Here is a tiny trained network, its code and every weight. The questions are about switching its units off for an input and a class, where a switched-off unit gives its printed mean instead of its output.

import numpy as np


def w(rows, s, z=0):
    codes = np.array(rows[::2]) - 128.0
    scale = np.full(codes.shape[1], s)
    scale[-1] = z or s
    return codes * scale


def f(y):
    return np.maximum(y, 0)


def log_softmax(a):
    a = a - a.max(-1, keepdims=True)
    return a - np.log(np.exp(a).sum(-1, keepdims=True))


def net(x, mask):
    res = np.array(x, float).reshape(1, 6) / 4 @ E
    y = f(res @ A[0][:, :-1].T + A[0][:, -1])
    res = res + np.where(mask, y, B[0][:, -1]) @ B[0][:, :-1]
    return log_softmax(res[-1] @ U[:, :-1].T + U[:, -1])


A, B = {}, {}
E = w([
[21,178,91,176,87,135],'x0',
[111,110,21,66,136,55],'x1',
[134,95,172,163,144,41],'x2',
[134,205,174,82,72,107],'x3',
[178,101,101,214,108,112],'x4',
[121,62,128,112,2,175],'x5',
],0.0098)
A[0] = w([
[171,108,158,120,143,162,217],'n0',
[117,179,163,155,102,154,200],'n1',
[134,113,113,92,85,118,172],'n2',
[127,115,85,206,98,103,246],'n3',
[119,155,133,36,160,101,174],'n4',
[118,150,157,94,124,104,242],'n5',
[128,109,157,128,111,195,147],'n6',
[252,112,147,133,157,122,254],'n7',
[122,91,143,187,144,119,211],'n8',
[77,122,104,114,103,137,56],'n9',
],0.018,0.0034)
B[0] = w([
[195,121,144,187,120,31,193],'n0',
[145,90,142,254,146,191,201],'n1',
[210,214,54,131,119,136,180],'n2',
[107,183,71,153,56,196,214],'n3',
[97,206,72,109,113,141,211],'n4',
[131,226,82,151,100,187,181],'n5',
[159,127,163,162,197,112,197],'n6',
[234,131,56,94,139,17,249],'n7',
[178,174,59,176,119,64,189],'n8',
[137,87,75,51,161,53,176],'n9',
],0.0093,0.016)
U = w([
[51,181,86,138,166,200,167],'0',
[79,117,253,60,88,125,30],'1',
[68,109,245,90,87,93,2],'2',
[117,70,241,45,96,117,9],'3',
[135,210,182,228,110,188,142],'4',
[254,72,155,146,175,61,161],'5',
[164,244,43,114,101,95,170],'6',
[88,41,224,100,59,89,3],'7',
],0.0091,0.0039)

Each question gives the input, the list of numbers given to net, and the class t.
The units are the neurons (one row each of A and B). Each row of codes is followed by its name. A weight is (code - 128) times the scale printed after its matrix; where a second scale follows, it is the last column's (A, B and U).
mask holds one flag per neuron, in row order. A switched-off neuron (its flag False) gives its mean, the last column of its row in B, instead of its output. The means were averaged over made-up inputs and are rounded, as every weight is.
A unit's drop is (log p(t) with every unit on - log p(t) with that unit switched off) / (log p(t) with every unit on - log p(t) with every unit switched off).
The circuit of an input: a set's keep is (log p(t) with only the set's units on - log p(t) with every unit switched off) / (log p(t) with every unit on - log p(t) with every unit switched off). Starting from all 10 units, units are removed one at a time, each time the one whose removal leaves the highest keep (on an exact tie, the one counted first), for as long as the keep stays at least 0.8.
circuit, biggest first: the units of the circuit, biggest drop first
top k neurons: the k neurons with the biggest drops, biggest first
drop of u: that unit's drop, to one decimal
input [4,-4,5,-5,-5,3], class 5: circuit, biggest first : (n4)
input [2,4,-8,-8,3,-1], class 0: circuit, biggest first : (n7; n0)
input [1,7,-5,-4,0,-5], class 0: circuit, biggest first : (n7; n8)
input [3,-1,-8,-5,3,1], class 0: circuit, biggest first : (n7; n0)
input [-4,-7,2,3,-7,2], class 5: top 4 neurons : (n3; n0; n6; n7)
input [-1,-1,-1,0,-3,6], class 5: circuit, biggest first : (n3; n4)
input [7,2,-5,7,-6,-7], class 0: circuit, biggest first : (n7; n1)
input [0,-1,-6,-2,5,4], class 4: circuit, biggest first : (n7; n4)
input [7,-2,0,-3,-4,3], class 0: top 3 neurons : (n7; n9; n0)
input [5,-7,-6,-8,-5,-1], class 4: top 2 neurons : (n7; n1)
input [-6,-1,-3,-7,-5,-6], class 5: top 3 neurons : (n3; n0; n5)
input [-1,-4,-1,-2,5,-4], class 5: top 3 neurons : (n4; n5; n2)
input [-6,-1,3,1,-3,3], class 5: top 2 neurons : (n3; n0)
input [1,-8,6,-1,-6,-2], class 4: circuit, biggest first : (n7)
input [-1,-3,4,0,-3,8], class 5: top 3 neurons : (n3; n4; n6)
input [7,-8,5,7,-1,6], class 4: drop of n5 : 0.0
input [-5,-1,-5,6,8,-7], class 5: drop of n3 : 0.1
input [0,-4,5,2,-4,3], class 4: drop of n7 : 0.4
